Below are the code and all the weights of a small trained network. Each question names an input and a class and asks about switching units off, where a switched-off unit gives its printed mean instead of its output.

import numpy as np


def w(rows, s, z=0):
    codes = np.array(rows[::2]) - 128.0
    scale = np.full(codes.shape[1], s)
    scale[-1] = z or s
    return codes * scale


def f(y):
    return np.maximum(y, 0)


def log_softmax(a):
    a = a - a.max(-1, keepdims=True)
    return a - np.log(np.exp(a).sum(-1, keepdims=True))


def net(x, mask):
    res = np.array(x, float).reshape(1, 5) / 4 @ E
    y = f(res @ A[0][:, :-1].T + A[0][:, -1])
    res = res + np.where(mask, y, B[0][:, -1]) @ B[0][:, :-1]
    return log_softmax(res[-1] @ U[:, :-1].T + U[:, -1])


A, B = {}, {}
E = w([
[254,119,119,5],'x0',
[169,81,221,198],'x1',
[142,109,123,141],'x2',
[110,163,136,107],'x3',
[72,93,239,114],'x4',
],0.008)
A[0] = w([
[193,132,43,105,127],'N0',
[181,98,170,87,252],'N1',
[143,124,247,173,146],'N2',
[82,142,221,224,144],'N3',
[155,108,121,155,158],'N4',
[125,151,71,215,126],'N5',
[43,119,80,133,250],'N6',
],0.014,0.0036)
B[0] = w([
[109,203,63,40,214],'N0',
[183,198,191,223,208],'N1',
[32,39,98,145,223],'N2',
[19,2,32,112,252],'N3',
[133,90,195,102,156],'N4',
[203,212,194,225,205],'N5',
[182,174,214,234,214],'N6',
],0.0073,0.012)
U = w([
[160,148,140,139,198],'0',
[136,99,139,157,171],'1',
[129,75,6,73,4],'2',
],0.014,0.0043)

Each question gives the input, the list of numbers given to net, and the class t.
The units are the neurons (one row each of A and B). Each row of codes is followed by its name. A weight is (code - 128) times the scale printed after its matrix; where a second scale follows, it is the last column's (A, B and U).
mask holds one flag per neuron, in row order. A switched-off neuron (its flag False) gives its mean, the last column of its row in B, instead of its output. The means were averaged over made-up inputs and are rounded, as every weight is.
A unit's drop is (log p(t) with every unit on - log p(t) with that unit switched off) / (log p(t) with every unit on - log p(t) with every unit switched off).
The circuit of an input: a set's keep is (log p(t) with only the set's units on - log p(t) with every unit switched off) / (log p(t) with every unit on - log p(t) with every unit switched off). Starting from all 7 units, units are removed one at a time, each time the one whose removal leaves the highest keep (on an exact tie, the one counted first), for as long as the keep stays at least 0.8.
circuit, biggest first: the units of the circuit, biggest drop first
top k neurons: the k neurons with the biggest drops, biggest first
drop of u: that unit's drop, to one decimal
input [-4,8,1,-2,1], class 2: circuit, biggest first => N3
input [-4,-1,1,4,-5], class 0: circuit, biggest first => N3; N2
input [7,4,8,-6,-7], class 0: top 4 neurons => N1; N3; N2; N4
input [-6,0,0,-8,-7], class 0: circuit, biggest first => N5; N2
input [-1,4,2,3,1], class 2: circuit, biggest first => N6; N5
input [-5,1,5,-3,4], class 2: top 3 neurons => N3; N1; N2
input [7,-7,1,7,6], class 0: top 3 neurons => N3; N1; N2
input [0,5,-1,-6,6], class 2: top 2 neurons => N3; N6
input [8,-2,6,-8,4], class 0: top 2 neurons => N1; N3
input [0,-5,-4,7,-7], class 0: top 2 neurons => N3; N6
input [0,5,-3,3,7], class 2: drop of N2 => 0.1
input [-3,5,7,1,7], class 2: drop of N6 => 0.0
input [-3,-1,-5,8,-7], class 0: drop of N3 => 0.2
